
[18 -76 -49 36 23 -58 -33 -93 119 -23 -6 -80 24 -1 19 -65 -51 131 40 -184 54 47 -23 -10 -100 19 93 165 37 -26 -2]
[90 -41 -97 -34 41 -5 -170 -189 121 -57 -46 5 39 25 24 -150 2 224 24 -162 -64 158 -84 -37 4 -199 88 204 -36 118 -69]
[-183 -23 -53 76 112 -56 -57 -5 -43 -52 -40 -15 -25 -45 -34 -45 -73 44 -26 -62 -277 205 -43 -57 219 -92 -65 -158 -53 92 48]
[85 -42 -15 -141 -29 -87 -61 -17 -132 -59 -65 -3 -21 -8 -41 -34 -124 -162 -12 89 -217 63 24 52 46 -58 -50 -308 32 -110 -27]
[-413 -148 -43 202 40 75 128 205 -272 112 76 -64 -63 -50 -96 60 -8 35 -186 -10 -251 91 -3 79 236 104 -104 -291 91 -114 150]
[-103 148 -48 134 33 41 61 -1 112 -84 -18 103 91 -88 -103 97 -90 -5 117 -15 -60 62 155 -8 -62 77 -83 -126 18 -83 181]
[-4 -191 51 -106 -85 -3 54 -84 -103 -33 -76 -34 50 120 14 -86 -85 -68 -53 -31 -87 -95 -79 43 -19 27 -17 -128 79 -81 39]
[109 -74 0 29 33 -112 10 -217 26 -210 -176 8 84 -22 -82 -132 -187 -172 1 -32 -79 -39 -66 -154 8 -173 -38 -42 -45 -39 -1]
[-145 51 -117 177 167 -17 -24 -38 124 -98 -33 1 48 -100 -119 -1 -65 106 12 -128 -158 195 4 -88 105 -104 -19 26 -81 113 63]
[86 -67 56 -118 78 -215 104 -136 205 -216 -175 -115 114 52 -54 -19 -264 -257 101 -101 -78 -74 -35 -74 -104 87 0 -129 -58 63 20]
[-238 -115 102 3 -35 84 127 -103 -90 -102 -138 87 118 135 -23 -59 -106 -81 -38 3 -247 -60 -94 -48 153 1 -172 -276 -14 66 209]
[146 -51 57 -185 -38 -173 -104 -174 208 -68 -72 -91 32 105 180 -117 -120 77 194 -198 51 24 -33 -10 -172 105 96 108 25 43 -22]
[63 -92 -90 -28 -84 104 -62 -59 8 76 66 -6 32 38 11 -45 64 242 -20 -110 83 24 12 129 -149 0 111 173 126 -120 -15]
[15 -330 85 -234 -64 -101 66 -76 -142 -33 -107 -160 20 187 40 -128 -141 -152 -123 -52 -160 -115 -179 63 37 42 14 -196 58 -9 -52]
[92 -76 -138 110 126 -226 72 106 -20 -63 14 -200 -50 -219 -213 74 -177 -229 -72 -27 -13 35 100 23 -89 42 82 -96 59 -258 -100]
[-330 -82 -27 140 133 32 92 -2 122 -26 -15 -68 70 47 -31 7 -45 175 -20 -221 -161 113 -80 -38 129 78 -25 16 -51 206 146]
[-33 103 -153 167 159 -54 -71 -26 73 -116 -33 33 21 -176 -162 11 -83 12 21 -39 -169 218 67 -78 93 -165 -28 -48 -72 12 17]
[92 -61 -34 -33 -39 42 -100 -209 116 -48 -51 31 79 72 62 -137 0 202 57 -162 34 37 -62 -20 -96 -99 70 215 21 29 2]
[331 201 57 -169 -143 55 -202 -442 155 -274 -241 352 191 83 67 -195 -114 -25 255 75 -48 2 35 -142 -126 -298 -109 -24 -65 7 93]
[-130 -213 -44 7 24 -8 -56 -30 -62 65 25 -123 -35 66 56 -119 18 215 -103 -182 -106 107 -137 31 101 -31 70 90 43 54 -33]
[-184 -215 -35 -34 -86 179 81 84 -326 91 25 19 6 83 -104 -1 29 2 -236 92 -246 -22 -55 167 151 -23 -81 -297 117 -130 70]
[-73 -30 -144 37 19 57 -209 19 -140 96 83 12 -96 -57 19 -89 88 280 -75 -59 -197 288 -12 63 174 -174 30 2 42 -10 -50]
[-366 5 8 279 127 4 60 -72 197 -64 -33 -6 76 -8 42 -37 -58 235 94 -278 -68 132 -45 -158 105 77 -49 127 -61 172 225]
[30 -310 175 -215 -98 -173 69 -171 -5 -64 -141 -170 39 229 174 -171 -182 -115 23 -155 -14 -173 -179 -18 -78 157 34 -61 65 -5 4]
[111 49 -34 -202 88 -201 -105 -28 102 -116 -81 -71 -9 -15 -13 2 -173 -124 110 -18 -235 169 37 26 17 -7 3 -234 -56 79 -62]
[-521 -460 107 92 8 -23 377 232 -209 152 57 -328 -23 159 -1 65 -90 -48 -238 -193 -108 -172 -150 130 105 441 -15 -227 160 -76 164]
[-19 181 -99 119 52 62 -47 -72 35 -143 -68 190 86 -126 -158 31 -76 -33 68 69 -176 141 125 -59 54 -168 -121 -171 -48 -46 120]
[-107 62 -46 18 -48 83 -18 66 -18 59 63 60 12 -16 1 66 7 127 62 -20 -70 99 127 116 -46 115 -30 -120 97 -118 127]
[77 117 12 -76 63 -77 -59 -213 162 -246 -194 122 122 12 -48 -66 -187 -127 147 1 -213 83 1 -128 36 -150 -105 -173 -128 132 77]
[36 -44 -121 -13 -66 37 -196 34 -131 146 121 -23 -100 -48 64 -63 88 268 -28 -59 -34 192 45 136 -10 -50 93 64 133 -163 -67]
[383 14 -67 -90 -43 24 16 -314 140 -272 -200 142 217 1 -210 -73 -154 -212 35 66 37 -151 21 -59 -231 -250 4 29 -30 -114 -30]
[-516 -95 57 128 39 -14 71 206 -205 114 62 -70 -100 17 83 38 -45 91 -41 -76 -314 175 -8 41 296 228 -142 -362 60 15 218]
[75 83 -95 6 53 -65 -35 -16 258 -32 35 -64 46 -65 -20 66 -60 122 157 -164 91 94 123 61 -226 126 113 136 41 -47 14]
[223 233 145 -206 -53 -187 -169 -341 412 -250 -205 135 130 99 238 -123 -216 5 464 -139 38 50 76 -158 -232 64 -36 28 -80 120 124]
[104 -231 177 -262 -131 -60 18 -318 90 -136 -200 -25 135 299 181 -221 -144 -29 79 -149 -8 -182 -199 -51 -108 28 8 24 17 96 43]
[-351 -25 -31 19 102 -11 -23 159 -146 44 25 -36 -71 -7 -20 40 -44 51 -59 -13 -419 260 -15 51 317 38 -122 -375 -22 116 102]
[61 -67 -48 -65 -72 33 -84 -68 89 67 56 -43 24 59 92 -51 37 256 65 -170 99 47 17 108 -177 81 123 197 114 -72 -3]
[-70 41 -42 40 -54 81 -20 13 54 60 70 34 32 -1 29 39 21 197 86 -93 41 66 113 100 -126 132 23 34 110 -119 115]
[-100 -63 -83 52 -15 119 -67 -40 -121 23 11 66 10 4 -50 -63 42 156 -93 -19 -167 121 -29 37 119 -141 -32 -51 37 -30 40]
[-123 75 -88 195 66 38 116 35 104 -70 5 36 95 -116 -167 118 -81 -4 39 -49 -17 25 135 3 -80 84 -41 -57 28 -111 150]
[464 36 -58 -132 -201 179 -9 -337 39 -213 -159 267 245 36 -185 -75 -66 -151 34 158 132 -227 84 27 -336 -261 -11 37 71 -275 8]
[-41 -161 -11 -32 72 -123 18 -74 65 -71 -63 -138 23 48 -6 -76 -118 1 -27 -162 -101 37 -106 -24 25 9 52 4 -17 79 -22]
[-20 8 -50 9 -15 60 -118 -120 -9 -39 -39 92 37 16 15 -96 -2 155 21 -49 -133 136 -21 -21 69 -146 -27 -5 1 22 44]
[101 -142 40 -141 -16 -100 -64 -222 162 -82 -94 -84 68 135 120 -163 -94 100 81 -215 16 -8 -127 -37 -100 -8 99 168 0 100 -30]
[-631 -169 139 115 31 -65 118 230 -20 209 124 -222 -106 127 266 42 -24 282 63 -315 -134 131 -49 72 157 516 -40 -133 106 96 265]
[142 162 -127 -41 40 -100 -115 47 104 -28 40 -7 -22 -145 -64 86 -83 -3 143 -3 -37 174 202 88 -149 44 49 -90 50 -149 -23]
[-6 -225 -96 134 -121 163 -14 -58 -317 74 34 36 -11 -26 -87 -128 76 112 -233 20 -4 -41 -58 66 41 -188 17 48 157 -288 -19]
[417 -34 11 -281 -83 -94 -187 -373 129 -211 -202 74 113 112 54 -223 -132 -66 112 -22 -26 -23 -82 -65 -148 -255 57 68 -37 32 -122]
[40 -56 49 -73 -88 91 -3 -224 -111 -158 -180 183 129 97 -54 -129 -99 -118 -28 97 -203 -62 -69 -62 82 -207 -147 -223 -16 -25 98]
[236 97 -269 164 0 2 -176 46 -104 42 122 35 -80 -298 -178 23 36 90 -38 56 79 181 211 90 -137 -190 112 105 130 -394 -125]
[-195 134 -64 201 108 -57 -6 56 164 -18 43 -10 8 -128 -7 74 -67 143 148 -155 -31 184 135 -37 -18 140 -12 10 3 -15 150]
[124 238 -125 163 -59 177 -171 -240 211 -81 -2 270 137 -86 -16 -65 68 324 191 -87 137 128 144 -66 -182 -191 19 302 21 -84 119]
[-520 -279 17 187 140 -39 284 221 -199 41 8 -208 -27 8 -134 81 -120 -113 -229 -99 -300 4 -106 23 281 212 -106 -342 28 15 153]
[-34 101 -97 93 182 -116 -40 -67 196 -162 -79 -9 52 -114 -108 7 -141 -11 87 -109 -160 188 34 -110 50 -89 -11 -36 -111 119 32]
[-615 -196 6 256 259 -185 218 268 78 88 85 -354 -83 -28 14 107 -120 115 -60 -349 -194 169 -79 -18 220 395 10 -96 -12 182 153]
[209 43 -65 -55 85 -141 -231 -305 307 -163 -117 -5 63 4 83 -195 -86 190 172 -233 7 178 -79 -146 -72 -214 118 310 -105 185 -95]
[20 -108 -6 -95 -209 231 26 -51 -271 31 -18 166 78 101 -67 -32 32 -17 -114 157 -110 -100 24 155 -20 -70 -94 -241 153 -244 94]
[45 52 -222 137 143 -77 -223 -6 144 36 103 -97 -73 -175 -21 -50 42 328 37 -219 5 323 44 0 -14 -132 175 302 -1 15 -122]
[-382 -34 41 200 17 63 40 -7 126 70 52 -20 32 60 150 -25 17 349 103 -285 5 106 -18 -35 32 215 -17 136 43 86 241]
[-289 74 -28 284 -2 259 154 -63 -15 -90 -51 243 177 -31 -172 48 -13 63 -17 16 -119 -6 67 -66 82 -54 -190 -124 -1 -51 307]
[61 42 -115 212 -15 133 -4 -167 -54 -141 -83 195 116 -118 -198 -64 -37 -14 -50 60 -27 -1 55 -91 -6 -276 -71 16 11 -178 77]
[-75 310 -161 126 139 28 -143 24 90 -103 -6 183 27 -195 -147 95 -50 62 128 64 -282 334 189 -28 122 -155 -113 -214 -86 38 101]
[212 161 -82 -11 77 -123 -121 -192 220 -214 -124 75 85 -105 -76 -44 -156 -62 169 -38 -57 122 81 -112 -96 -162 7 15 -78 12 -14]
[111 -138 -155 50 112 -94 114 21 59 -75 -12 -175 48 -106 -250 63 -124 -138 -122 -71 8 -40 18 58 -129 -10 114 25 35 -139 -96]
[30 -39 12 -30 -21 4 132 -74 -31 -156 -130 59 125 9 -159 28 -169 -259 -12 85 -126 -110 37 -1 -45 -8 -100 -273 16 -118 99]
[-203 -114 -38 135 -68 169 -38 -41 -154 81 41 67 5 38 33 -101 82 263 -89 -82 -86 79 -53 22 111 -68 -32 39 86 -64 108]
[-11 -53 -24 -47 -75 45 27 15 42 51 49 -32 38 45 16 38 -14 104 42 -85 56 -16 68 136 -173 170 50 4 127 -142 68]
[138 -16 -47 -164 -74 -119 -249 -7 -104 73 46 -49 -134 -22 140 -101 -16 117 68 -27 -94 197 44 102 -12 -25 71 -75 101 -136 -106]

[293 160 -29 -24 15 -116 -20 -106 259 -56 -38 -72 150 109 -19 143 202 -67 136 387 138 74 62 -25 -44 -102 87 23 -23 -349 81 156 -76 68]	62
[174 97 65 -116 181 -128 28 -39 206 2 -67 -47 193 -35 111 -14 96 -113 -24 294 47 30 -100 -42 90 12 38 57 80 -312 4 51 0 -55]	11
[-84 -121 84 -168 63 86 44 -13 122 73 -24 175 144 -171 35 13 -15 -127 -91 232 -18 -11 -150 9 49 -2 122 -2 -73 -144 -68 85 13 -182]	13
[-300 -343 -2 -83 25 163 350 7 -171 300 -153 236 -479 215 3 -109 -166 -113 14 -90 50 -25 160 88 -136 -165 145 -229 55 289 118 117 -71 -103]	24
[146 -45 83 -57 165 -114 34 -83 200 -6 -90 -16 192 -80 114 62 40 -77 -66 202 56 110 -157 -39 143 56 62 69 -39 -397 -51 -15 58 -48]	43
[159 -24 -3 211 208 -203 162 -48 105 11 -112 -35 -30 82 114 62 76 -46 -29 -4 13 113 -20 2 95 105 -62 -60 -46 -263 -128 -135 4 48]	54
[222 -93 -214 65 -84 39 -79 -152 247 -50 34 13 268 -29 -50 118 276 -149 72 413 228 -3 -69 34 -28 -152 260 -39 -155 -367 40 201 -105 83]	47
[54 121 -28 83 177 -207 85 70 73 62 30 -76 6 12 46 -142 119 -41 42 -21 -86 -47 -18 -46 17 52 -23 -49 113 -19 -81 -43 -28 3]	37
[76 160 247 -128 342 -250 224 44 81 102 -180 -68 -99 105 206 -93 -73 -48 -44 38 -97 79 -14 -84 113 102 -143 18 221 -132 -8 -92 46 -121]	32
[-126 -7 312 -225 149 -182 102 35 57 150 -37 -34 -23 -80 65 -87 -174 66 -2 -151 -190 122 -169 -198 105 63 77 33 52 -57 -19 -61 167 -195]	65
[-21 -120 -61 101 202 -152 120 34 3 106 -27 -23 -64 -19 62 -154 14 -37 -27 -154 -16 3 -39 8 68 83 5 -3 87 -51 -94 -99 28 34]	36
[48 124 -73 42 7 24 -2 38 143 -19 61 141 104 -48 -96 82 158 -79 47 271 -36 -71 84 87 -98 8 -16 -16 -82 -57 -135 100 -113 -28]	64
[-205 -286 -368 363 -30 132 135 85 -142 112 77 270 -281 24 -198 -36 84 -42 40 -201 14 -126 258 278 -187 35 -15 -117 -118 273 -225 -22 -147 148]	40
[-33 -216 -230 166 -110 124 65 -50 22 57 16 187 -127 73 -173 116 91 -48 100 73 127 2 189 161 -161 -89 121 -66 -171 -11 -44 115 -112 115]	28
[-27 -89 97 -71 38 -73 157 -42 21 128 -113 35 -238 170 -39 55 -105 45 106 -57 26 146 138 -17 -58 -55 58 1 -2 -55 71 43 26 10]	16
[-1 -236 -140 370 103 -139 174 -29 -41 64 -66 48 -254 109 -42 73 -2 63 31 -317 21 142 132 96 0 119 -49 -48 -133 -80 -180 -186 18 173]	22
[336 514 244 -120 234 -328 -28 18 335 -110 -28 -159 302 -20 111 89 165 -22 51 377 -130 77 -67 -150 91 117 -151 112 90 -385 -80 -7 9 -89]	39
[312 400 95 -166 11 -186 -254 -49 450 -148 184 -168 698 -278 39 53 358 -110 57 590 -75 -51 -372 -254 98 -47 214 17 -81 -460 -43 179 -8 -154]	20
[6 -334 -64 152 113 -172 285 -108 -79 206 -175 -104 -392 304 76 -83 -66 5 93 -305 153 172 77 -45 15 -102 163 -143 59 -68 151 -54 36 142]	57
[123 -175 -258 295 7 41 47 -102 161 -25 36 91 204 -73 38 80 298 -207 -55 268 120 -67 -157 64 23 -46 179 -224 -227 -252 -145 44 -124 28]	34
[-22 115 -25 -7 116 -134 44 96 55 81 72 -21 4 -26 -28 -149 89 -25 69 -5 -101 -77 21 -30 -38 26 7 -8 117 65 -68 20 -32 -23]	27
[-106 -187 -338 336 107 -28 111 104 -101 100 75 113 -176 -10 -97 -165 113 -49 13 -233 -1 -131 149 198 -78 95 -51 -54 29 179 -213 -89 -97 160]	66
[6 -3 -105 115 -61 -35 94 -11 40 82 33 39 -151 148 -118 37 112 -9 165 30 15 -1 157 17 -152 -109 105 -130 -60 55 16 105 -96 61]	26
[-62 -53 -28 -34 99 1 186 42 -42 130 -112 132 -307 177 -68 -13 -73 -22 74 -6 42 22 290 146 -126 -14 -77 42 108 88 19 52 -70 47]	14
[175 -81 212 -208 152 -158 41 -144 205 21 -187 -71 89 20 97 125 -100 13 4 143 120 265 -89 -91 148 15 90 186 -3 -491 85 9 140 -23]	55
[-175 -247 -121 166 20 74 225 11 -65 171 -12 175 -199 53 6 -73 51 -130 -23 -54 -16 -79 -4 53 -72 -68 134 -283 -83 158 -73 26 -88 -62]	6
[329 443 207 -354 -16 -143 -231 -74 454 -135 81 -123 557 -148 -15 152 229 -62 125 672 -9 39 -174 -203 28 -91 151 151 -24 -484 82 257 -3 -140]	18
[40 79 -118 307 14 -141 21 51 71 -16 108 42 -11 -16 -126 80 158 56 98 -94 -121 12 83 31 -70 108 -52 -61 -159 -20 -237 -84 -44 89]	59
[42 -132 -230 142 -11 -114 60 -46 37 127 77 -130 -38 98 -28 -182 202 -77 148 -45 106 -64 -40 -76 -54 -173 283 -182 54 7 105 107 -70 111]	29
[53 46 49 -72 16 -142 -70 -20 167 26 82 -70 182 -106 -45 -14 75 24 88 61 -48 52 -130 -127 33 -14 160 45 -36 -183 -23 51 59 -32]	46
[98 -28 -189 264 -79 -79 45 -55 85 17 60 1 -66 125 -132 103 191 8 171 19 55 35 124 20 -120 -76 114 -127 -155 -72 -40 58 -93 145]	60
[24 69 296 -270 98 -155 86 -47 161 101 -70 -67 68 0 103 -11 -64 -15 33 125 -79 126 -176 -220 81 -54 151 -29 33 -197 92 63 98 -192]	42
